Below is a small trained network, with its code and all its weights. Each question gives an input and a target symbol and asks what happens when units are switched off, that is, made to give their printed mean instead of their output.

import numpy as np


def w(rows, s, z=0):
    codes = np.array(rows[::2]) - 128.0
    scale = np.full(codes.shape[1], s)
    scale[-1] = z or s
    return codes * scale


def f(y):
    return y / 2 * (1 + np.tanh(0.7978845608 * (y + 0.044715 * y**3)))


def softmax(a):
    e = np.exp(a - a.max(-1, keepdims=True))
    return e / e.sum(-1, keepdims=True)


def log_softmax(a):
    a = a - a.max(-1, keepdims=True)
    return a - np.log(np.exp(a).sum(-1, keepdims=True))


def net(x, mask):
    ids = ['γδζηλμπσω'.index(c) for c in x.split()]
    T = len(ids)
    res = E[ids] + P[:T]
    q, k, v = (res @ M[0].T for M in (Q, K, V))
    z = softmax(np.where(np.tri(T) > 0, q @ k.T / 2**0.5, -1e9)) @ v
    res = res + np.where(mask[0], z, O[0][:, -1]) @ O[0][:, :-1]
    y = f(res @ A[0][:, :-1].T + A[0][:, -1])
    res = res + np.where(mask[1:25], y, B[0][:, -1]) @ B[0][:, :-1]
    return log_softmax(res[-1] @ U[:, :-1].T + U[:, -1])


Q, K, V, O, A, B = {}, {}, {}, {}, {}, {}
E = w([
[118,126,162],'γ',
[121,98,56],'δ',
[72,58,174],'ζ',
[251,198,123],'η',
[105,129,192],'λ',
[117,128,168],'μ',
[119,147,176],'π',
[119,147,172],'σ',
[115,117,145],'ω',
],0.021)
P = w([
[85,231,140],'0',
[12,111,181],'1',
[178,40,118],'2',
[162,78,136],'3',
[144,106,141],'4',
[138,126,138],'5',
[127,134,130],'6',
[122,151,127],'7',
[117,153,115],'8',
[112,149,103],'9',
[112,145,98],'10',
[110,143,91],'11',
],0.011)
Q[0] = w([
[93,240,2],'h0',
[120,253,88],'h0',
],0.0065)
K[0] = w([
[253,195,23],'h0',
[215,140,156],'h0',
],0.0052)
V[0] = w([
[100,145,248],'h0',
[5,162,103],'h0',
],0.011)
O[0] = w([
[166,6,147,94],'h0',
[132,169,227,251],'h0',
],0.011,0.003)
A[0] = w([
[141,127,126,74],'n0',
[99,64,159,186],'n1',
[250,30,45,6],'n2',
[114,94,87,144],'n3',
[114,146,128,142],'n4',
[78,120,168,34],'n5',
[212,191,191,46],'n6',
[141,151,166,48],'n7',
[212,168,104,112],'n8',
[136,147,135,171],'n9',
[61,130,79,86],'n10',
[207,195,199,105],'n11',
[139,100,141,158],'n12',
[128,143,125,155],'n13',
[238,36,3,118],'n14',
[162,111,93,95],'n15',
[129,221,49,199],'n16',
[34,122,133,65],'n17',
[150,221,185,78],'n18',
[65,160,145,2],'n19',
[164,243,91,40],'n20',
[36,137,125,41],'n21',
[153,97,114,90],'n22',
[134,145,124,97],'n23',
],0.011,0.006)
B[0] = w([
[130,122,94,115],'n0',
[141,207,123,196],'n1',
[8,60,84,157],'n2',
[88,107,77,146],'n3',
[142,135,145,140],'n4',
[98,81,56,134],'n5',
[79,129,10,137],'n6',
[104,99,95,123],'n7',
[145,73,130,137],'n8',
[128,125,164,146],'n9',
[113,127,42,162],'n10',
[165,186,88,157],'n11',
[178,173,113,150],'n12',
[125,123,152,141],'n13',
[232,238,163,191],'n14',
[128,120,183,129],'n15',
[113,47,206,254],'n16',
[190,163,75,137],'n17',
[179,146,121,154],'n18',
[188,130,161,127],'n19',
[92,174,38,179],'n20',
[199,192,134,137],'n21',
[137,126,135,124],'n22',
[126,134,119,123],'n23',
],0.018,0.0098)
U = w([
[128,63,107,213],'γ',
[116,101,31,77],'δ',
[80,134,48,1],'ζ',
[148,94,28,36],'η',
[48,217,50,206],'λ',
[91,130,55,11],'μ',
[212,82,117,223],'π',
[136,93,48,116],'σ',
[1,122,46,190],'ω',
],0.0077,0.0048)

Each question gives the input, a string of symbols that net reads in full, and the target symbol t.
The units are the heads (2 rows each of Q, K, V and O) and the neurons (one row each of A and B). Each row of codes is followed by its name. A weight is (code - 128) times the scale printed after its matrix; where a second scale follows, it is the last column's (O, A, B and U).
mask holds one flag per unit, heads first, then neurons. A switched-off unit (its flag False) gives its mean, the last column of its rows in O or B, instead of its output. The means were averaged over made-up inputs and are rounded, as every weight is.
A unit's drop is (log p(t) with every unit on - log p(t) with that unit switched off) / (log p(t) with every unit on - log p(t) with every unit switched off).
The circuit of an input: a set's keep is (log p(t) with only the set's units on - log p(t) with every unit switched off) / (log p(t) with every unit on - log p(t) with every unit switched off). Starting from the 12 units with the biggest drops (on a tie, the unit counted first), units are removed one at a time, each time the one whose removal leaves the highest keep (on an exact tie, the one counted first), for as long as the keep stays at least 0.8.
circuit, biggest first: the units of the circuit, biggest drop first
most important unit: the unit with the biggest drop
top k neurons: the k neurons with the biggest drops, biggest first
drop of u: that unit's drop, to one decimal
input ω μ π, target λ: top 2 neurons -> [n1 n16]
input δ λ η, target λ: top 3 neurons -> [n2 n14 n6]
input δ γ ω, target λ: top 3 neurons -> [n1 n16 n2]
input ζ ζ δ, target λ: most important unit -> n2
input ζ ζ δ λ, target λ: top 3 neurons -> [n1 n16 n6]
input γ δ σ, target λ: top 3 neurons -> [n16 n6 n11]
input ω ω ω δ, target λ: top 3 neurons -> [n14 n16 n2]
input γ γ μ, target λ: top 3 neurons -> [n1 n16 n2]
input ω σ γ ω δ λ μ σ δ, target π: top 3 neurons -> [n14 n20 n2]
input η η μ λ, target λ: top 4 neurons -> [n1 n16 n2 n14]
input δ δ δ ω δ δ, target ω: circuit, biggest first -> [h0 n14 n16]
input δ μ π δ ω δ, target γ: circuit, biggest first -> [n16 h0 n1 n11]
input δ δ μ, target λ: top 3 neurons -> [n16 n6 n11]
input δ δ γ, target λ: top 3 neurons -> [n16 n6 n11]
input δ δ η, target η: most important unit -> n8
input ζ δ ω, target λ: top 2 neurons -> [n16 n1]
input δ δ μ δ, target γ: drop of n16 -> 0.4
input ω δ ω ω ω δ, target π: drop of n20 -> 0.5
input δ δ γ δ μ δ δ ζ σ δ, target ω: drop of n20 -> 0.5
